Below is a small trained network, with its code and all its weights. Each question gives an input and a class and asks what happens when units are switched off, that is, made to give their printed mean instead of their output.

import numpy as np


def w(rows, s, z=0):
    codes = np.array(rows[::2]) - 128.0
    scale = np.full(codes.shape[1], s)
    scale[-1] = z or s
    return codes * scale


def f(y):
    return y / 2 * (1 + np.tanh(0.7978845608 * (y + 0.044715 * y**3)))


def log_softmax(a):
    a = a - a.max(-1, keepdims=True)
    return a - np.log(np.exp(a).sum(-1, keepdims=True))


def net(x, mask):
    res = np.array(x, float).reshape(1, 5) / 4 @ E
    y = f(res @ A[0][:, :-1].T + A[0][:, -1])
    res = res + np.where(mask, y, B[0][:, -1]) @ B[0][:, :-1]
    return log_softmax(res[-1] @ U[:, :-1].T + U[:, -1])


A, B = {}, {}
E = w([
[129,127,127],'x0',
[131,127,129],'x1',
[2,62,90],'x2',
[219,27,20],'x3',
[129,130,130],'x4',
],0.0072)
A[0] = w([
[219,191,162,94],'n0',
[70,241,180,82],'n1',
[173,71,68,72],'n2',
[202,201,137,81],'n3',
[192,72,61,107],'n4',
[2,68,108,103],'n5',
[28,91,77,105],'n6',
[111,82,144,254],'n7',
[159,110,56,112],'n8',
[173,56,99,171],'n9',
],0.0083,0.006)
B[0] = w([
[199,69,65,188],'n0',
[111,115,226,219],'n1',
[63,108,254,180],'n2',
[216,61,108,165],'n3',
[45,147,204,217],'n4',
[194,78,109,226],'n5',
[218,61,105,200],'n6',
[131,172,43,254],'n7',
[93,134,160,173],'n8',
[31,197,180,227],'n9',
],0.0078,0.0049)
U = w([
[31,174,255,90],'0',
[115,220,36,255],'1',
[246,9,58,43],'2',
],0.0074,0.0059)

Each question gives the input, the list of numbers given to net, and the class t.
The units are the neurons (one row each of A and B). Each row of codes is followed by its name. A weight is (code - 128) times the scale printed after its matrix; where a second scale follows, it is the last column's (A, B and U).
mask holds one flag per neuron, in row order. A switched-off neuron (its flag False) gives its mean, the last column of its row in B, instead of its output. The means were averaged over made-up inputs and are rounded, as every weight is.
A unit's drop is (log p(t) with every unit on - log p(t) with that unit switched off) / (log p(t) with every unit on - log p(t) with every unit switched off).
The circuit of an input: a set's keep is (log p(t) with only the set's units on - log p(t) with every unit switched off) / (log p(t) with every unit on - log p(t) with every unit switched off). Starting from all 10 units, units are removed one at a time, each time the one whose removal leaves the highest keep (on an exact tie, the one counted first), for as long as the keep stays at least 0.8.
units of the circuit, in order: the units of the circuit, biggest drop first
unit that matters most: the unit with the biggest drop
top k neurons: the k neurons with the biggest drops, biggest first
drop when u is switched off: that unit's drop, to one decimal
input [-1,1,-8,-4,-5], class 2: units of the circuit, in order => n0, n3
input [2,-3,-4,-2,-1], class 2: units of the circuit, in order => n9, n4
input [-6,6,-5,5,-5], class 0: units of the circuit, in order => n4, n9
input [8,3,6,-4,4], class 2: top 4 neurons => n5, n6, n9, n4
input [0,7,-6,-4,-1], class 2: units of the circuit, in order => n0, n3
input [8,-2,-8,-5,4], class 2: unit that matters most => n0
input [-3,-5,7,0,1], class 2: units of the circuit, in order => n6, n5
input [-2,7,-6,-3,-1], class 2: top 4 neurons => n0, n3, n9, n4
input [5,1,-6,0,-3], class 2: top 3 neurons => n0, n3, n9
input [-4,-2,8,-7,-8], class 1: top 2 neurons => n7, n2
input [1,-1,6,-6,8], class 1: drop when n5 is switched off => 0.3
input [-8,0,8,8,7], class 0: drop when n8 is switched off => 0.1
input [5,3,5,7,6], class 0: drop when n2 is switched off => 0.2
